Each row is followed by its class.
-2; -14; 27; -6; -10; 34; -14; -39; 22; 3; 13; -19; 8; 25; 7; 13; -1; 14; -2; 23; 2; 11; -17; 1; 0; 32; -37; -15; 17; 19; -34; 13 : gobo
11; -18; -20; 7; 16; -40; -6; 27; -27; -30; -15; -15; -3; -3; 9; 8; -4; -13; -37; -10; 17; -14; 0; -9; -5; -24; 24; 9; -12; -24; -8; 12 : tela
-13; 5; 12; 0; -22; -11; 6; -16; 7; -9; 2; -33; 10; -2; -8; -7; 0; -5; 2; 24; 12; -8; 7; 23; 2; -5; -23; -3; 10; 5; -36; 3 : nen
2; -6; -42; 12; 24; -48; -2; 21; -32; -32; 1; -16; 3; -9; 7; 12; 7; -8; -17; -23; 7; -49; 13; -2; 17; -16; 17; 12; -1; -44; 11; 3 : tela
-4; -4; -23; 13; -1; -91; 13; 11; -18; -35; -1; -70; 35; -27; -1; 1; -8; -20; -26; 5; 19; -30; 24; 47; 12; -20; -8; -7; 4; -42; -23; 2 : nen
-2; 21; -40; 19; 7; -59; 15; 29; -22; -44; 12; -27; 12; -34; 10; 4; -23; 6; 5; -27; -4; -45; 5; 40; 22; -19; -18; 8; -11; -50; -7; 11 : luvi
1; -7; 22; -4; -2; 45; -8; -1; 25; 39; -12; 8; 11; 20; -14; -18; 33; -23; -8; 4; 9; 6; 26; 4; -6; 5; 14; -1; 29; 19; 14; -18 : nen
15; -17; 43; -8; -22; 38; -6; -20; 8; -4; -10; 16; -15; 31; 7; 0; -10; -6; -25; 18; 18; 35; -39; -18; -36; -6; -4; -1; -17; 29; -62; 23 : gobo
-5; 27; -16; -5; -9; 1; 22; 10; -13; -15; -6; -1; -13; -18; -9; 4; 2; -3; 28; -20; -10; -32; -4; -9; 4; -1; -8; 28; -23; -10; -14; 1 : nen
-20; 23; 1; 25; 12; -20; 13; 10; 9; 17; 24; 5; 45; -1; -40; -30; 19; -29; 21; 10; 9; -34; 54; 68; 22; -36; 1; -6; 57; -5; 39; -47 : nen
-30; 11; -8; 15; -6; -60; -10; -26; 7; -32; 31; -54; 45; -7; -9; 0; -24; -3; 23; 35; 3; -27; 26; 69; 42; -11; -67; -23; 33; -14; -17; -2 : bif
-9; 16; -4; 12; 0; 12; -3; 6; 15; 4; 15; 12; 9; 4; -2; -24; 8; 4; 18; -11; 3; -18; 18; 31; 17; -5; -9; 0; 23; -6; 17; -8 : luvi
6; 5; -11; 9; 22; 14; -3; 25; 10; 6; 1; 38; 11; 17; -2; -9; 18; -17; 2; -11; 7; -1; 28; 7; 7; -32; 40; 4; 20; -9; 27; -16 : bif
-5; -29; 26; 7; 16; -15; -19; -35; 34; 16; 12; -27; 42; 16; 5; -11; 12; -2; -24; 34; 15; 9; 15; 37; 13; 9; -23; -33; 46; 8; 10; -5 : Geb
4; -20; 23; 18; 17; 3; -11; -30; 24; 27; 25; 3; 31; 36; -4; -18; 21; -11; -4; 23; 21; -6; 30; 46; 7; 6; -3; -28; 44; 4; 19; -13 : gobo
2; -21; 8; 6; -3; -8; -13; 2; -14; -16; -7; 1; -7; 16; 1; -8; -2; -12; -29; 9; 29; -1; -8; 0; -12; -19; 18; 1; 2; 4; -23; 13 : tela
10; -8; 26; 16; 25; 49; -7; 45; -2; 17; -15; 57; 1; 34; -25; -21; 9; -27; -33; 12; 17; 18; 16; 19; -21; -53; 45; 7; 31; 24; 21; -21 : tela
15; -31; 40; 16; 13; 12; -5; 10; 23; 23; 1; 19; 37; 40; -7; -23; 9; -29; -46; 24; 33; 36; 18; 39; -22; -37; 42; -22; 45; 16; 3; -24 : gobo
16; -22; 33; -9; -8; 36; -8; -16; 13; 3; -11; 8; -3; 26; 14; 8; 0; 4; -24; 6; 9; 25; -24; -22; -23; 8; -2; -2; -10; 20; -32; 14 : gobo
-18; 25; -1; 24; 10; 8; 1; 15; 18; 10; 28; 5; 31; 4; -15; -24; 4; 0; 24; 6; -3; -24; 28; 64; 28; -13; -16; -11; 46; -2; 35; -25 : luvi
3; -8; -23; 2; 19; -47; 16; 16; -21; -20; 4; 22; -4; -16; 19; -10; 10; -18; -2; -16; 9; -22; 19; 18; 3; -29; 28; 9; 0; -43; 18; 5 : mebo
-16; 37; 0; -17; -19; 61; 8; -7; 0; 5; -4; -5; -20; -1; -12; 13; 12; 1; 41; -9; -17; -22; -21; -32; 5; 34; -29; 25; -12; 13; -20; 4 : nen
5; -30; 22; 3; 0; 20; -32; -33; 40; 23; 8; 4; 17; 39; 14; -18; 30; -7; -22; 28; 22; 22; 34; 14; 5; -1; 13; -27; 39; 14; 0; 5 : bif
17; -1; 3; -12; -2; 28; 6; 2; -14; -22; -11; 7; -24; 13; 18; 22; -6; 2; -4; -15; 9; 5; -47; -47; -23; 7; 10; 18; -36; -8; -47; 24 : gobo
5; -14; 9; 28; 38; -27; -3; 3; 17; 17; 22; 4; 55; 25; -12; -15; 18; -12; -22; 9; 10; -19; 49; 62; 16; -23; 8; -22; 58; -14; 45; -40 : gobo
-1; -1; -24; 16; 14; -5; -12; -16; 15; 7; 21; -8; 13; 4; 19; -16; 31; 15; 15; -19; 2; -47; 33; 24; 31; 25; -8; -8; 22; -27; 36; 4 : luvi
2; -6; -58; 8; 9; -86; 1; 6; -49; -63; 3; -59; -7; -25; 20; 21; -13; -4; -16; -13; 11; -56; -9; -5; 20; -3; -6; 14; -29; -60; -31; 32 : tela
9; -7; -4; 32; 37; -38; 5; -1; 8; 7; 22; 17; 39; 8; -9; -26; 21; -25; -16; 3; 18; -16; 33; 51; 13; -32; 26; -15; 35; -20; 44; -19 : Geb
25; -14; 5; -9; 5; 37; -3; 7; 19; 32; -21; 19; -14; 15; 10; -8; 46; -11; -22; -17; 13; 9; 19; -43; -16; 0; 54; 13; -2; -1; 11; -4 : nen
18; -18; 11; -8; -26; 41; -15; -13; 12; -6; -14; 3; -22; 16; 33; -9; 11; 14; -19; -15; 15; 13; -15; -24; -13; 12; 1; 2; -25; 3; -33; 34 : luvi
-7; -16; -1; -11; 6; -10; 4; 10; -4; -5; -2; 2; 9; -6; 13; -6; 0; -16; -7; 0; 3; 2; 10; 23; 4; -8; 3; 0; 18; -19; 9; -2 : mebo
4; 2; -4; 11; 7; 22; -12; -1; 23; 14; 15; 19; 6; 13; 7; -26; 24; 11; 12; -14; 7; -8; 31; 23; 16; 3; 3; -6; 26; -7; 27; -3 : luvi
-2; -13; -15; -5; 2; -11; -17; -23; 10; -16; 3; -20; 11; 7; 25; 13; 13; 13; 2; -6; 1; -21; 20; -6; 23; 13; -16; -7; 7; -19; -6; 15 : bif
5; -31; 10; 2; -1; -16; -9; -21; 21; 17; -5; -27; 18; 29; 15; -1; 17; 3; -30; 13; 23; 10; 34; 37; 4; 3; 6; -18; 30; 2; 6; -5 : kab
9; 13; -2; 14; 18; -32; 19; 30; -22; -36; -9; 15; 21; -10; -9; -1; -16; -25; -16; -15; 18; -4; -19; 14; -11; -56; 8; 14; -10; -23; -12; -6 : Geb
16; -14; -26; -2; 19; -49; 18; 54; -32; -35; -17; 16; 2; -20; 18; -3; -3; -28; -38; -21; 8; 3; 2; 9; -13; -56; 54; 14; -15; -44; 4; 2 : mebo
0; -1; 23; -20; -6; 61; -10; -29; 18; -3; -13; 9; -14; 12; 10; 12; 4; 17; 4; 3; -3; 20; -49; -45; -10; 25; -31; 11; -13; 27; -33; 24 : Geb
3; 3; -15; 1; -10; -39; 13; -8; -17; -26; -3; -34; -3; 0; 17; 21; -8; 9; -3; -5; 9; -14; 1; 20; 7; -1; -11; 4; -19; -19; -20; 16 : kab
-14; 17; 18; -3; -36; 54; -1; -20; 14; -13; 10; 8; -19; 4; 9; -6; -11; 27; 28; 10; -3; 1; -30; 6; 0; 10; -39; 4; -7; 24; -44; 30 : luvi
-4; -5; 15; -10; -18; 31; -3; -36; 16; 13; -1; -8; -13; 23; 14; 16; 11; 26; 7; 3; 0; 2; -2; 1; 3; 29; -20; 1; 2; 21; -11; 14 : kab
29; -18; 48; 5; 8; 64; -1; 16; 17; 37; -12; 80; -7; 46; -11; -24; 14; -38; -24; 4; 34; 48; -11; -16; -47; -45; 60; 4; 7; 33; -2; -14 : gobo
-6; 34; -25; -14; -16; 6; 22; 12; -30; -36; -13; -24; -21; -22; 2; 28; 0; 2; 27; -29; -4; -41; -31; -37; 1; 10; -15; 34; -41; -27; -40; 17 : nen
18; 1; 12; 1; -12; 41; -4; 6; 1; -17; -15; 35; -15; 29; 12; 1; 5; -18; -18; 0; 19; 17; -7; -20; -18; -37; 26; 11; -18; 2; -37; 16 : bif
-10; 14; 36; -12; 0; 114; -3; -8; 34; 48; -6; 40; -11; 50; -10; 5; 27; 19; 19; 9; -10; 22; 5; 1; -5; 23; 2; 7; 39; 53; 20; -17 : kab
7; 5; -11; 6; -9; -42; 9; -19; -27; -45; 15; -21; 3; -8; 9; 19; -19; 2; 7; -12; 11; -29; -23; 1; 3; -9; -33; 8; -28; -31; -46; 19 : gobo
21; -4; 2; 11; 17; 1; 10; 22; -10; -12; -4; 21; 6; 13; 1; 7; -2; -14; -23; -13; 8; -1; -8; 0; -16; -25; 25; 8; -6; -12; -10; -4 : gobo
9; 18; 5; 7; 8; 33; 12; 2; -4; -4; 12; 41; -8; 17; -12; 2; 0; -6; 20; -10; -3; -10; -11; -1; -6; -15; -2; 15; -5; 2; -8; -5 : gobo
-15; -11; 3; -19; 5; 21; -4; -13; 12; 4; 2; 2; -5; 0; 20; 1; 14; 10; 11; 7; -11; -6; -2; -6; 10; 23; -13; 2; 18; -2; 11; 5 : mebo
0; -29; 13; -1; 13; 36; -31; -21; 19; 25; 0; 13; -4; 31; 3; -11; 31; 6; -13; 13; 12; -2; 21; -14; 4; 12; 5; -6; 34; 18; 18; 0 : tela
-8; 12; 7; 18; 13; -8; 7; -17; 11; 1; 21; 12; 24; 2; -13; -14; 3; -9; 13; 15; 3; -13; 0; 35; 15; -15; -18; -5; 20; 4; 16; -8 : Geb
12; -33; 9; -10; 0; 15; -15; -29; 25; 26; -12; -7; -3; 34; 24; 1; 32; 16; -20; -2; 12; 12; 28; 0; -1; 25; 12; -8; 16; 12; 13; 5 : kab
21; -1; -12; -4; 12; 6; 8; 32; -3; 8; -27; 11; -10; -1; 2; 0; 30; -22; -23; -31; 9; -5; 8; -31; -16; -14; 52; 21; -17; -17; 8; -2 : nen
7; 1; -21; -5; 5; 3; 5; -17; -1; 4; -4; -5; -16; 10; 21; 26; 21; 19; 11; -29; -4; -28; 8; -18; 12; 26; 1; 14; -13; -15; 15; 9 : kab
-14; -3; 13; 0; 11; 34; -3; -10; 32; 36; 4; 2; 19; 30; -7; -2; 20; 14; 9; 12; -7; 1; 34; 40; 15; 16; -4; -9; 53; 27; 38; -26 : kab
-14; -2; 26; -13; -20; 51; -10; -45; 31; 23; 3; -13; -8; 29; 4; 15; 9; 34; 17; 18; -12; 6; 3; 12; 11; 44; -47; -5; 20; 40; -7; 6 : kab
6; -16; -15; 7; 9; -30; -3; 27; -28; -32; -13; -11; -4; -2; 3; 5; -12; -14; -31; -7; 23; -8; -7; -3; -8; -29; 21; 11; -9; -18; -18; 10 : tela
-12; 0; -14; -2; 1; -14; -17; -29; 16; -15; 14; -33; 14; 3; 17; 13; 6; 20; 12; 10; -10; -23; 16; 5; 33; 21; -35; -9; 13; -11; -6; 12 : bif
18; -21; 2; -9; 26; 45; -1; 28; 7; 29; -11; 56; -13; 17; 16; -14; 36; -21; -20; -17; 2; 15; 12; -20; -13; -8; 68; 10; 11; -4; 47; -11 : mebo
12; 3; 10; -2; 3; 13; 22; 49; -10; -10; -34; 23; -6; 13; 0; 11; -13; -9; -30; -10; 11; 28; -7; 13; -29; -50; 39; 21; -5; 7; -15; -8 : kab
-3; -25; 37; 16; 16; 11; 0; 10; 20; 30; 7; 45; 29; 27; -7; -38; 19; -38; -30; 31; 20; 18; 44; 71; -8; -43; 32; -21; 58; 13; 40; -25 : mebo
